Here is a tiny trained network, its code and every weight. The questions are about switching its units off for an input and a target symbol, where a switched-off unit gives its printed mean instead of its output.

import numpy as np


def w(rows, s, z=0):
    codes = np.array(rows[::2]) - 128.0
    scale = np.full(codes.shape[1], s)
    scale[-1] = z or s
    return codes * scale


def norm(h):
    return h / np.sqrt((h * h).mean(-1, keepdims=True) + 1e-5)


def f(y):
    return np.maximum(y, 0)


def softmax(a):
    e = np.exp(a - a.max(-1, keepdims=True))
    return e / e.sum(-1, keepdims=True)


def log_softmax(a):
    a = a - a.max(-1, keepdims=True)
    return a - np.log(np.exp(a).sum(-1, keepdims=True))


def net(x, mask):
    ids = ['ΔΩγεζθφ'.index(c) for c in x.split()]
    T = len(ids)
    res = E[ids] + P[:T]
    u = 0
    for l in range(2):
        r = norm(res)
        for j in range(2):
            rows = slice(2 * j, 2 * j + 2)
            q, k, v = (r @ M[l][rows].T for M in (Q, K, V))
            z = softmax(np.where(np.tri(T) > 0, q @ k.T / 2**0.5, -1e9)) @ v
            o = O[l][rows]
            res = res + np.where(mask[u + j], z, o[:, -1]) @ o[:, :-1]
        u += 2
        y = f(norm(res) @ A[l][:, :-1].T + A[l][:, -1])
        res = res + np.where(mask[u : u + 4], y, B[l][:, -1]) @ B[l][:, :-1]
        u += 4
    return log_softmax(norm(res)[-1] @ U[:, :-1].T + U[:, -1])


Q, K, V, O, A, B = {}, {}, {}, {}, {}, {}
E = w([
[91,76,101,103,82],'Δ',
[72,96,147,100,175],'Ω',
[76,140,115,57,97],'γ',
[88,170,178,229,95],'ε',
[150,50,189,59,68],'ζ',
[177,109,133,67,209],'θ',
[251,74,190,141,133],'φ',
],0.011)
P = w([
[126,2,83,100,153],'0',
[134,46,114,78,127],'1',
[133,87,125,52,118],'2',
[116,127,151,53,95],'3',
[100,169,171,40,92],'4',
[86,189,200,24,89],'5',
[63,220,243,24,95],'6',
],0.0052)
Q[0] = w([
[173,97,166,27,82],'0.h0',
[95,84,249,66,100],'0.h0',
[119,149,185,1,156],'0.h1',
[215,108,64,107,155],'0.h1',
],0.02)
K[0] = w([
[104,247,211,236,118],'0.h0',
[206,249,147,171,73],'0.h0',
[203,161,217,48,138],'0.h1',
[184,72,89,150,159],'0.h1',
],0.018)
V[0] = w([
[205,240,195,99,103],'0.h0',
[61,137,149,253,120],'0.h0',
[241,121,26,85,143],'0.h1',
[193,37,149,206,130],'0.h1',
],0.019)
O[0] = w([
[249,133,112,112,73,70],'0.h0',
[122,17,168,134,147,2],'0.h0',
[207,140,172,86,207,153],'0.h1',
[139,178,192,152,99,198],'0.h1',
],0.015,0.0043)
A[0] = w([
[61,195,70,209,80,110],'0.n0',
[89,199,123,159,204,123],'0.n1',
[157,67,199,129,180,59],'0.n2',
[117,87,2,172,184,1],'0.n3',
],0.014,0.0028)
B[0] = w([
[71,121,154,60,26,254],'0.n0',
[215,147,35,116,91,221],'0.n1',
[102,49,96,125,53,203],'0.n2',
[39,97,4,167,154,165],'0.n3',
],0.012,0.0081)
Q[1] = w([
[202,142,165,113,217],'1.h0',
[150,128,114,7,87],'1.h0',
[219,81,141,46,46],'1.h1',
[131,157,174,220,244],'1.h1',
],0.017)
K[1] = w([
[154,202,122,216,198],'1.h0',
[234,108,82,100,119],'1.h0',
[250,80,135,81,69],'1.h1',
[112,254,118,180,221],'1.h1',
],0.018)
V[1] = w([
[141,74,224,115,245],'1.h0',
[201,131,85,42,225],'1.h0',
[152,95,160,136,26],'1.h1',
[220,98,161,254,166],'1.h1',
],0.019)
O[1] = w([
[175,186,58,146,35,5],'1.h0',
[61,154,42,215,110,129],'1.h0',
[99,190,136,44,188,178],'1.h1',
[59,122,124,60,8,19],'1.h1',
],0.014,0.012)
A[1] = w([
[251,58,170,69,122,193],'1.n0',
[75,10,212,111,109,7],'1.n1',
[219,163,129,158,198,208],'1.n2',
[247,225,209,46,26,32],'1.n3',
],0.022,0.0019)
B[1] = w([
[114,212,91,130,172,208],'1.n0',
[60,139,156,143,32,249],'1.n1',
[142,126,128,117,55,225],'1.n2',
[175,2,151,81,107,232],'1.n3',
],0.031,0.016)
U = w([
[193,123,195,246,142,82],'Δ',
[28,136,219,152,114,122],'Ω',
[103,81,48,142,222,135],'γ',
[66,101,91,129,57,4],'ε',
[159,210,178,54,166,232],'ζ',
[188,216,36,154,78,162],'θ',
[223,53,135,68,89,160],'φ',
],0.011,0.0028)

Each question gives the input, a string of symbols that net reads in full, and the target symbol t.
The units are the heads (2 rows each of Q, K, V and O) and the neurons (one row each of A and B). Each row of codes is followed by its name. A weight is (code - 128) times the scale printed after its matrix; where a second scale follows, it is the last column's (O, A, B and U).
mask holds one flag per unit, layer by layer, with each layer's heads first. A switched-off unit (its flag False) gives its mean, the last column of its rows in O or B, instead of its output. The means were averaged over made-up inputs and are rounded, as every weight is.
A unit's drop is (log p(t) with every unit on - log p(t) with that unit switched off) / (log p(t) with every unit on - log p(t) with every unit switched off).
The circuit of an input: a set's keep is (log p(t) with only the set's units on - log p(t) with every unit switched off) / (log p(t) with every unit on - log p(t) with every unit switched off). Starting from all 12 units, units are removed one at a time, each time the one whose removal leaves the highest keep (on an exact tie, the one counted first), for as long as the keep stays at least 0.8.
units of the circuit, in order: the units of the circuit, biggest drop first
most important unit: the unit with the biggest drop
k most important neurons: the k neurons with the biggest drops, biggest first
top k neurons in layer l: the k neurons of layer l with the biggest drops, biggest first
which heads matter: for each layer, one digit per head in row order, 1 if its drop is at least 0.15 and else 0, layers parted by /
input φ γ φ Ω, target φ: which heads matter -> 01 / 00
input θ Ω ζ γ φ γ, target φ: which heads matter -> 10 / 00
input φ γ Δ Ω Δ, target Ω: top 2 neurons in layer 1 -> 1.n3, 1.n0
input ε ζ θ φ, target Ω: 2 most important neurons -> 1.n1, 1.n0
input γ Ω Δ ζ ζ, target ζ: which heads matter -> 00 / 11
input γ ζ φ Ω θ γ Δ, target θ: units of the circuit, in order -> 0.h1, 0.h0, 1.n3
input γ φ γ Δ γ θ Ω, target θ: most important unit -> 0.h1
input θ θ Ω φ Ω, target φ: units of the circuit, in order -> 1.n3, 0.h0
input ε ζ θ, target Ω: units of the circuit, in order -> 0.h0, 1.n3
input ζ φ Ω γ Δ, target γ: 3 most important neurons -> 1.n1, 1.n3, 0.n3
input ζ Ω γ θ, target θ: which heads matter -> 01 / 10
input γ Ω φ φ φ γ, target φ: which heads matter -> 00 / 00
input ζ γ θ ζ, target θ: units of the circuit, in order -> 1.h0, 0.h1
input ζ ζ γ, target ζ: which heads matter -> 10 / 11
input γ γ θ Ω, target θ: most important unit -> 1.h0
input γ θ ζ ζ γ Δ, target ζ: 3 most important neurons -> 1.n3, 1.n1, 0.n0
input ε φ Ω ε, target φ: units of the circuit, in order -> 0.h0, 1.n3
input Δ Δ Δ, target Δ: which heads matter -> 11 / 01
input ζ ζ γ γ φ Δ, target φ: which heads matter -> 00 / 00
input Δ Ω γ γ θ ζ γ, target θ: most important unit -> 0.h1
input ζ ε Δ, target Ω: which heads matter -> 10 / 00
input Δ Ω θ, target θ: units of the circuit, in order -> 1.h0, 0.h1
input γ θ γ γ Ω θ ζ, target θ: units of the circuit, in order -> 0.h1, 1.h0, 1.n3, 1.n1
